Questions about the array below. Rows and columns are numbered from 0.
1) Find the bottom entry of the column that holds the largest entry.
2) Find the top entry of the column that holds the smallest entry.
3) Find the entry directly below -19.0.
4) Find the entry in row 0 and column 0.
5) Find the entry at row 2, column 0.
6) Find the entry directly above 1.4.
7) Find the bottom-right entry.
2.5,15.5,11.4,11.4,-4.6,-10.4,-15.0,-7.9,5.8,-9.0,-2.7,-10.7,-15.2,-9.0,-9.9
-13.0,-13.0,-8.7,-9.9,-9.4,-9.8,-14.8,1.6,-0.6,0.3,-19.0,8.9,8.4,0.3,-25.2
2.7,-7.7,-10.4,-13.9,-11.8,-8.2,-13.7,-22.3,1.2,11.2,-2.1,-24.4,-5.0,11.2,-11.2
-0.8,1.8,7.1,-4.9,-3.2,-3.9,7.7,11.0,-16.4,8.3,13.4,-5.0,-9.9,8.3,6.1
-10.2,-10.6,-24.9,-13.7,-1.4,-5.8,3.7,-4.9,-3.9,-18.0,9.3,7.6,8.9,-18.0,1.4
-13.4,-11.6,-7.6,-17.2,-5.8,-7.6,-14.3,-1.5,-5.8,-0.6,-15.0,12.0,6.3,-0.6,-26.1
10.1,10.8,-2.4,3.9,-1.4,2.6,-28.3,-9.2,-1.2,7.1,-7.4,-9.2,-12.5,7.1,-2.1
10.8,6.1,-8.0,-1.1,-2.8,-1.4,-27.5,-10.4,0.3,12.1,-7.9,-12.0,-12.2,12.1,-1.5
1) 6.1
2) -15.0
3) -2.1
4) 2.5
5) 2.7
6) 6.1
7) -1.5

[[-12.8  19.6  11.3  -9.3  -4.2 -19.6  20.8 -18.1  -6.9  24.1   0.4]
 [ 67.9  44.9  28.8  -6.4  13.2  -2.6 -37.1 -50.0  42.7  39.1   0.4]
 [ -2.3  -0.2   5.1  11.9  -3.7  15.4  18.6  -1.2  -6.2  -4.3  -2.1]
 [  2.5   5.6  -4.9  -6.7   6.7   6.9 -17.4  22.3   1.6   0.3   3.4]
 [ 24.5  32.3  13.9  18.5  26.1 -51.8 -50.2 -27.5  22.5  29.0  27.7]
 [-32.0 -41.9  25.6  33.3 -44.8  -3.2  50.5  15.4 -33.6 -40.7 -34.4]
 [-10.8 -19.2  18.8  19.9 -18.4   8.3   9.9 -27.5 -10.6 -19.3 -16.1]
 [ 42.4  41.3  19.9  40.0  17.9 -47.0 -34.0   6.0  24.9  31.9  26.1]
 [-26.3 -17.0   9.8  -5.8 -27.3  19.1  11.6  26.3 -22.5 -18.8 -25.4]
 [-16.5 -10.0  11.4   4.0 -12.3  42.6  20.2  21.4 -20.9 -22.0 -17.6]
 [  6.0  13.7 -17.9   6.0  25.3 -58.5  48.6 -57.2  13.3  29.5  33.2]
 [ 12.4  32.6   7.4 -18.0  25.2 -38.2 -50.0 -40.2  19.0  36.6  25.7]]
Rows and columns are numbered from 0.
The entry in row 0 and column 0 -> -12.8
Which number is the bottom-left entry?
A: 12.4
Which number is the entry just right of the smallest entry?
A: 48.6
Which number is the entry at row 0, column 2?
A: 11.3
The entry directly below 24.1 is 39.1
Which number is the maximum?
A: 67.9
The entry directly below -41.9 is -19.2
Which number is the entry in row 2 and column 1?
A: -0.2
Which number is the entry at row 2, column 0?
A: -2.3
The top-right entry -> 0.4
Which number is the entry just right of -57.2?
A: 13.3
The entry at row 1, column 1 is 44.9
The entry directly above -22.0 is -18.8
The entry just right of 29.0: 27.7
The entry directly above -57.2 -> 21.4
The entry directly above the smallest entry -> 42.6
The entry directly above -6.4 is -9.3
Which number is the entry directly below 8.3?
A: -47.0
The entry just right of -22.0 -> -17.6
The top entry of the column that holds the smallest entry is -19.6
Which number is the entry just left of -1.2?
A: 18.6
Which number is the entry just left of 18.5?
A: 13.9
The bottom-right entry -> 25.7
The entry just left of -2.6: 13.2
The bottom entry of the column that holds the smallest entry: -38.2
Which number is the entry directly above 9.8?
A: 19.9
Which number is the entry directly above 33.3?
A: 18.5
Which number is the entry just left of -6.4?
A: 28.8
The entry directly above 32.6 is 13.7
Which number is the entry at row 0, column 1?
A: 19.6

a = 10.2  11.7  -2.5  -9.7  -1.4
Read off the entry just left of the smallest entry.
Answer: -2.5
Read off the 4th entry.
Answer: -9.7
The last entry -> -1.4
